Here is a tiny trained network, its code and every weight. The questions are about switching its units off for an input and a class, where a switched-off unit gives its printed mean instead of its output.

import numpy as np


def w(rows, s, z=0):
    codes = np.array(rows[::2]) - 128.0
    scale = np.full(codes.shape[1], s)
    scale[-1] = z or s
    return codes * scale


def f(y):
    return np.maximum(y, 0)


def log_softmax(a):
    a = a - a.max(-1, keepdims=True)
    return a - np.log(np.exp(a).sum(-1, keepdims=True))


def net(x, mask):
    res = np.array(x, float).reshape(1, 7) / 4 @ E
    y = f(res @ A[0][:, :-1].T + A[0][:, -1])
    res = res + np.where(mask, y, B[0][:, -1]) @ B[0][:, :-1]
    return log_softmax(res[-1] @ U[:, :-1].T + U[:, -1])


A, B = {}, {}
E = w([
[110,44,181,71,152,220,112,175,98,200,26],'x0',
[64,14,69,192,104,153,69,136,170,2,138],'x1',
[154,96,205,114,71,165,75,164,179,147,225],'x2',
[161,124,104,92,126,108,90,95,126,126,142],'x3',
[58,227,158,48,102,155,101,202,136,74,66],'x4',
[119,144,148,169,127,171,76,124,82,124,118],'x5',
[99,127,154,123,200,126,127,181,130,140,179],'x6',
],0.0091)
A[0] = w([
[56,198,64,16,107,152,72,200,122,48,95,50],'N1',
[167,27,157,71,160,117,124,140,84,120,68,62],'N2',
[144,45,87,151,164,165,154,58,118,144,175,17],'N3',
[139,86,138,97,141,189,135,155,113,140,85,97],'N4',
[157,108,113,178,139,133,153,116,84,155,138,56],'N5',
[37,37,111,116,117,137,106,90,140,39,134,30],'N6',
[125,122,101,138,2,142,142,49,128,137,83,166],'N7',
[80,128,78,132,186,82,143,88,112,136,52,255],'N8',
],0.0081,0.0053)
B[0] = w([
[145,161,75,144,118,173,163,120,142,169,141,235],'N1',
[112,179,84,222,122,108,129,129,114,129,137,195],'N2',
[138,169,110,150,175,179,160,168,145,171,104,199],'N3',
[132,197,138,167,189,30,109,198,88,68,101,196],'N4',
[116,145,110,117,162,181,166,104,165,127,111,172],'N5',
[46,125,181,111,142,122,157,10,93,151,96,205],'N6',
[85,146,135,137,139,129,145,227,93,161,160,209],'N7',
[80,97,172,122,64,122,63,137,191,175,148,254],'N8',
],0.012,0.0093)
U = w([
[87,117,119,119,120,121,132,165,103,165,182,206],'0',
[153,157,53,127,166,251,191,128,185,156,90,2],'1',
[119,184,83,205,126,2,132,125,114,69,155,79],'2',
[119,150,228,61,138,97,169,27,84,179,84,87],'3',
[110,91,180,128,93,141,44,156,210,157,150,162],'4',
[113,125,144,138,116,124,108,140,167,140,140,172],'5',
[129,117,132,138,100,121,125,129,143,142,125,205],'6',
[195,23,90,92,113,108,96,142,160,57,45,51],'7',
],0.0093,0.0071)

Each question gives the input, the list of numbers given to net, and the class t.
The units are the neurons (one row each of A and B). Each row of codes is followed by its name. A weight is (code - 128) times the scale printed after its matrix; where a second scale follows, it is the last column's (A, B and U).
mask holds one flag per neuron, in row order. A switched-off neuron (its flag False) gives its mean, the last column of its row in B, instead of its output. The means were averaged over made-up inputs and are rounded, as every weight is.
A unit's drop is (log p(t) with every unit on - log p(t) with that unit switched off) / (log p(t) with every unit on - log p(t) with every unit switched off).
The circuit of an input: a set's keep is (log p(t) with only the set's units on - log p(t) with every unit switched off) / (log p(t) with every unit on - log p(t) with every unit switched off). Starting from all 8 units, units are removed one at a time, each time the one whose removal leaves the highest keep (on an exact tie, the one counted first), for as long as the keep stays at least 0.8.
circuit, biggest first: the units of the circuit, biggest drop first
k most important neurons: the k neurons with the biggest drops, biggest first
drop when u is switched off: that unit's drop, to one decimal
input [-3,8,-5,0,0,6,1], class 3: most important neuron => N6
input [-4,8,-5,-1,-8,0,2], class 1: 3 most important neurons => N3, N5, N4
input [-3,8,8,5,5,-4,-8], class 0: 2 most important neurons => N7, N1
input [7,2,-6,3,-6,-3,4], class 2: 2 most important neurons => N2, N4
input [-5,-3,6,4,-8,-7,5], class 1: circuit, biggest first => N3, N8
input [7,5,2,-1,-8,3,0], class 1: 3 most important neurons => N3, N5, N8
input [-4,-5,3,-1,0,3,-7], class 0: 2 most important neurons => N7, N4
input [4,-6,1,-6,7,4,-3], class 1: 4 most important neurons => N1, N6, N8, N7
input [-5,-5,-6,-3,8,-1,-5], class 1: 2 most important neurons => N1, N4
input [8,-7,3,-3,6,7,3], class 2: circuit, biggest first => N4, N2
input [-3,-4,-7,3,-6,-7,-7], class 0: circuit, biggest first => N7, N8
input [7,-8,-7,5,7,5,-8], class 0: 2 most important neurons => N8, N7
input [-8,0,1,0,-3,-4,-8], class 0: 2 most important neurons => N7, N4
input [5,0,6,6,1,-2,-8], class 0: most important neuron => N7
input [1,-3,-8,1,-3,-7,-7], class 4: drop when N8 is switched off => 0.7
input [-1,6,-8,2,-5,6,-1], class 4: drop when N1 is switched off => 0.1
input [-4,3,-4,7,-5,3,0], class 6: drop when N1 is switched off => 0.2
